Below are the code and all the weights of a small trained network. Each question names an input and a class and asks about switching units off, where a switched-off unit gives its printed mean instead of its output.

import numpy as np


def w(rows, s, z=0):
    codes = np.array(rows[::2]) - 128.0
    scale = np.full(codes.shape[1], s)
    scale[-1] = z or s
    return codes * scale


def norm(h):
    return h / np.sqrt((h * h).mean(-1, keepdims=True) + 1e-5)


def f(y):
    return np.maximum(y, 0)


def log_softmax(a):
    a = a - a.max(-1, keepdims=True)
    return a - np.log(np.exp(a).sum(-1, keepdims=True))


def net(x, mask):
    res = np.array(x, float).reshape(1, 3) / 4 @ E
    u = 0
    for l in range(2):
        y = f(norm(res) @ A[l][:, :-1].T + A[l][:, -1])
        res = res + np.where(mask[u : u + 8], y, B[l][:, -1]) @ B[l][:, :-1]
        u += 8
    return log_softmax(norm(res)[-1] @ U[:, :-1].T + U[:, -1])


A, B = {}, {}
E = w([
[255,179,137,129,70,167,142,83,30],'x0',
[143,148,156,203,127,122,177,241,138],'x1',
[164,208,204,223,88,63,251,84,199],'x2',
],0.0072)
A[0] = w([
[166,188,215,167,150,145,227,156,120,45],'L0N0',
[134,187,253,135,82,106,193,32,176,180],'L0N1',
[158,136,106,131,124,105,81,30,158,253],'L0N2',
[166,195,235,241,218,60,233,152,182,109],'L0N3',
[115,66,89,23,185,38,40,98,100,137],'L0N4',
[114,68,101,50,190,116,139,243,118,22],'L0N5',
[176,81,93,137,125,200,60,172,88,159],'L0N6',
[93,79,40,35,171,188,88,117,208,158],'L0N7',
],0.0068,0.0052)
B[0] = w([
[6,195,120,106,103,111,74,132,150,184],'L0N0',
[79,169,50,198,188,75,150,174,150,233],'L0N1',
[141,101,118,113,161,126,196,100,117,198],'L0N2',
[49,185,83,147,113,52,80,138,177,246],'L0N3',
[74,133,147,196,68,109,125,111,147,205],'L0N4',
[147,157,60,106,107,100,139,196,115,166],'L0N5',
[125,98,127,78,118,138,154,214,110,189],'L0N6',
[102,162,121,161,131,106,73,51,154,209],'L0N7',
],0.012,0.011)
A[1] = w([
[120,136,128,174,206,84,140,2,183,183],'L1N0',
[168,101,153,83,138,169,48,117,156,3],'L1N1',
[124,169,86,192,71,112,87,202,216,72],'L1N2',
[98,36,74,121,103,147,37,139,102,32],'L1N3',
[99,184,50,119,67,112,114,102,80,92],'L1N4',
[63,85,138,128,51,110,72,168,114,138],'L1N5',
[91,191,35,172,122,99,199,126,159,105],'L1N6',
[59,39,74,142,116,99,74,112,134,151],'L1N7',
],0.0084,0.0059)
B[1] = w([
[219,56,175,25,75,220,116,73,123,215],'L1N0',
[95,146,62,150,167,155,131,176,146,128],'L1N1',
[108,249,150,162,216,35,99,154,135,223],'L1N2',
[41,210,162,206,194,9,109,169,208,158],'L1N3',
[66,255,176,155,198,77,66,147,194,194],'L1N4',
[203,158,80,155,164,138,214,128,114,198],'L1N5',
[122,119,124,163,188,112,87,200,50,246],'L1N6',
[121,113,168,206,95,92,140,165,138,218],'L1N7',
],0.0086,0.014)
U = w([
[230,97,54,31,149,224,219,177,33,78],'0',
[43,226,95,214,180,36,77,166,123,210],'1',
[98,36,220,113,7,196,68,8,183,1],'2',
],0.013,0.0021)

Each question gives the input, the list of numbers given to net, and the class t.
The units are the neurons (one row each of A and B). Each row of codes is followed by its name. A weight is (code - 128) times the scale printed after its matrix; where a second scale follows, it is the last column's (A, B and U).
mask holds one flag per neuron, layer by layer. A switched-off neuron (its flag False) gives its mean, the last column of its row in B, instead of its output. The means were averaged over made-up inputs and are rounded, as every weight is.
A unit's drop is (log p(t) with every unit on - log p(t) with that unit switched off) / (log p(t) with every unit on - log p(t) with every unit switched off).
most important unit: the unit with the biggest drop
k most important neurons: the k neurons with the biggest drops, biggest first
k most important neurons of layer l: the k neurons of layer l with the biggest drops, biggest first
drop of u: that unit's drop, to one decimal
input [2,-3,-1], class 2: 4 most important neurons of layer 0 -> [L0N3, L0N1, L0N2, L0N5]
input [1,1,-1], class 0: 2 most important neurons -> [L0N3, L0N1]
input [-4,-7,3], class 2: 3 most important neurons -> [L1N0, L0N3, L0N2]
input [2,-8,3], class 0: 3 most important neurons -> [L0N3, L0N2, L1N0]
input [6,7,-3], class 0: 3 most important neurons -> [L0N3, L0N1, L0N7]
input [4,1,-3], class 0: 3 most important neurons of layer 0 -> [L0N3, L0N6, L0N7]
input [-5,-5,2], class 2: most important unit -> L1N0
input [7,6,-8], class 0: 3 most important neurons of layer 0 -> [L0N3, L0N6, L0N1]
input [-5,-7,3], class 2: 2 most important neurons of layer 1 -> [L1N0, L1N2]
input [4,-6,-2], class 2: 3 most important neurons -> [L0N3, L0N2, L0N1]
input [8,1,-6], class 0: 2 most important neurons of layer 0 -> [L0N3, L0N6]
input [5,2,-2], class 0: drop of L0N3 -> 0.5
input [1,-8,1], class 2: drop of L1N0 -> 0.4
input [-1,-6,-3], class 2: drop of L0N3 -> 0.2
